Here is a tiny trained network, its code and every weight. The questions are about switching its units off for an input and a class, where a switched-off unit gives its printed mean instead of its output.

import numpy as np


def w(rows, s, z=0):
    codes = np.array(rows[::2]) - 128.0
    scale = np.full(codes.shape[1], s)
    scale[-1] = z or s
    return codes * scale


def f(y):
    return np.maximum(y, 0)


def log_softmax(a):
    a = a - a.max(-1, keepdims=True)
    return a - np.log(np.exp(a).sum(-1, keepdims=True))


def net(x, mask):
    res = np.array(x, float).reshape(1, 6) / 4 @ E
    y = f(res @ A[0][:, :-1].T + A[0][:, -1])
    res = res + np.where(mask, y, B[0][:, -1]) @ B[0][:, :-1]
    return log_softmax(res[-1] @ U[:, :-1].T + U[:, -1])


A, B = {}, {}
E = w([
[112,123,112],'x0',
[176,176,25],'x1',
[132,50,88],'x2',
[172,143,84],'x3',
[225,57,69],'x4',
[254,190,111],'x5',
],0.0072)
A[0] = w([
[67,149,125,208],'n1',
[16,97,194,117],'n2',
[180,174,36,254],'n3',
[144,178,1,239],'n4',
[199,144,87,209],'n5',
[196,136,221,97],'n6',
[82,41,144,68],'n7',
[167,83,118,95],'n8',
[186,229,170,153],'n9',
[198,86,187,118],'n10',
],0.0096,0.0066)
B[0] = w([
[174,123,78,199],'n1',
[63,130,104,219],'n2',
[193,124,102,255],'n3',
[254,76,43,248],'n4',
[200,146,130,219],'n5',
[118,168,189,155],'n6',
[65,122,145,163],'n7',
[126,118,176,150],'n8',
[104,132,117,198],'n9',
[137,151,150,155],'n10',
],0.0095,0.0098)
U = w([
[168,171,209,90],'0',
[214,39,2,253],'1',
[96,20,85,2],'2',
],0.0083,0.0036)

Each question gives the input, the list of numbers given to net, and the class t.
The units are the neurons (one row each of A and B). Each row of codes is followed by its name. A weight is (code - 128) times the scale printed after its matrix; where a second scale follows, it is the last column's (A, B and U).
mask holds one flag per neuron, in row order. A switched-off neuron (its flag False) gives its mean, the last column of its row in B, instead of its output. The means were averaged over made-up inputs and are rounded, as every weight is.
A unit's drop is (log p(t) with every unit on - log p(t) with that unit switched off) / (log p(t) with every unit on - log p(t) with every unit switched off).
The circuit of an input: a set's keep is (log p(t) with only the set's units on - log p(t) with every unit switched off) / (log p(t) with every unit on - log p(t) with every unit switched off). Starting from all 10 units, units are removed one at a time, each time the one whose removal leaves the highest keep (on an exact tie, the one counted first), for as long as the keep stays at least 0.8.
units of the circuit, in order: the units of the circuit, biggest drop first
most important unit: the unit with the biggest drop
top k neurons: the k neurons with the biggest drops, biggest first
drop when u is switched off: that unit's drop, to one decimal
input [1,2,6,3,-8,-8], class 2: units of the circuit, in order -> (n4 n2)
input [6,-4,-6,6,-4,8], class 0: units of the circuit, in order -> (n6)
input [6,-7,-7,6,-1,-1], class 2: units of the circuit, in order -> (n5 n3)
input [4,-3,0,0,-3,6], class 0: units of the circuit, in order -> (n4 n6)
input [2,-1,-4,-4,4,-5], class 2: top 3 neurons -> (n4 n3 n5)
input [-8,-3,-5,2,5,2], class 0: top 4 neurons -> (n4 n6 n1 n10)
input [0,6,3,-6,-3,-5], class 2: units of the circuit, in order -> (n3 n5)
input [6,-8,-2,-8,1,5], class 0: top 2 neurons -> (n4 n6)
input [-5,1,3,-1,3,-5], class 2: top 2 neurons -> (n4 n3)
input [6,-3,-3,-2,2,7], class 0: top 2 neurons -> (n6 n4)
input [-4,-3,-5,6,-3,2], class 0: top 2 neurons -> (n4 n6)
input [-7,-6,3,6,6,-3], class 0: drop when n3 is switched off -> 0.1
input [-2,-6,-8,4,-8,-6], class 2: drop when n1 is switched off -> 0.1
input [3,4,-2,-4,-5,-6], class 2: most important unit -> n4
input [5,-6,-7,8,4,-8], class 2: drop when n4 is switched off -> 0.3
input [-3,-5,-2,-4,5,0], class 0: drop when n4 is switched off -> 0.4
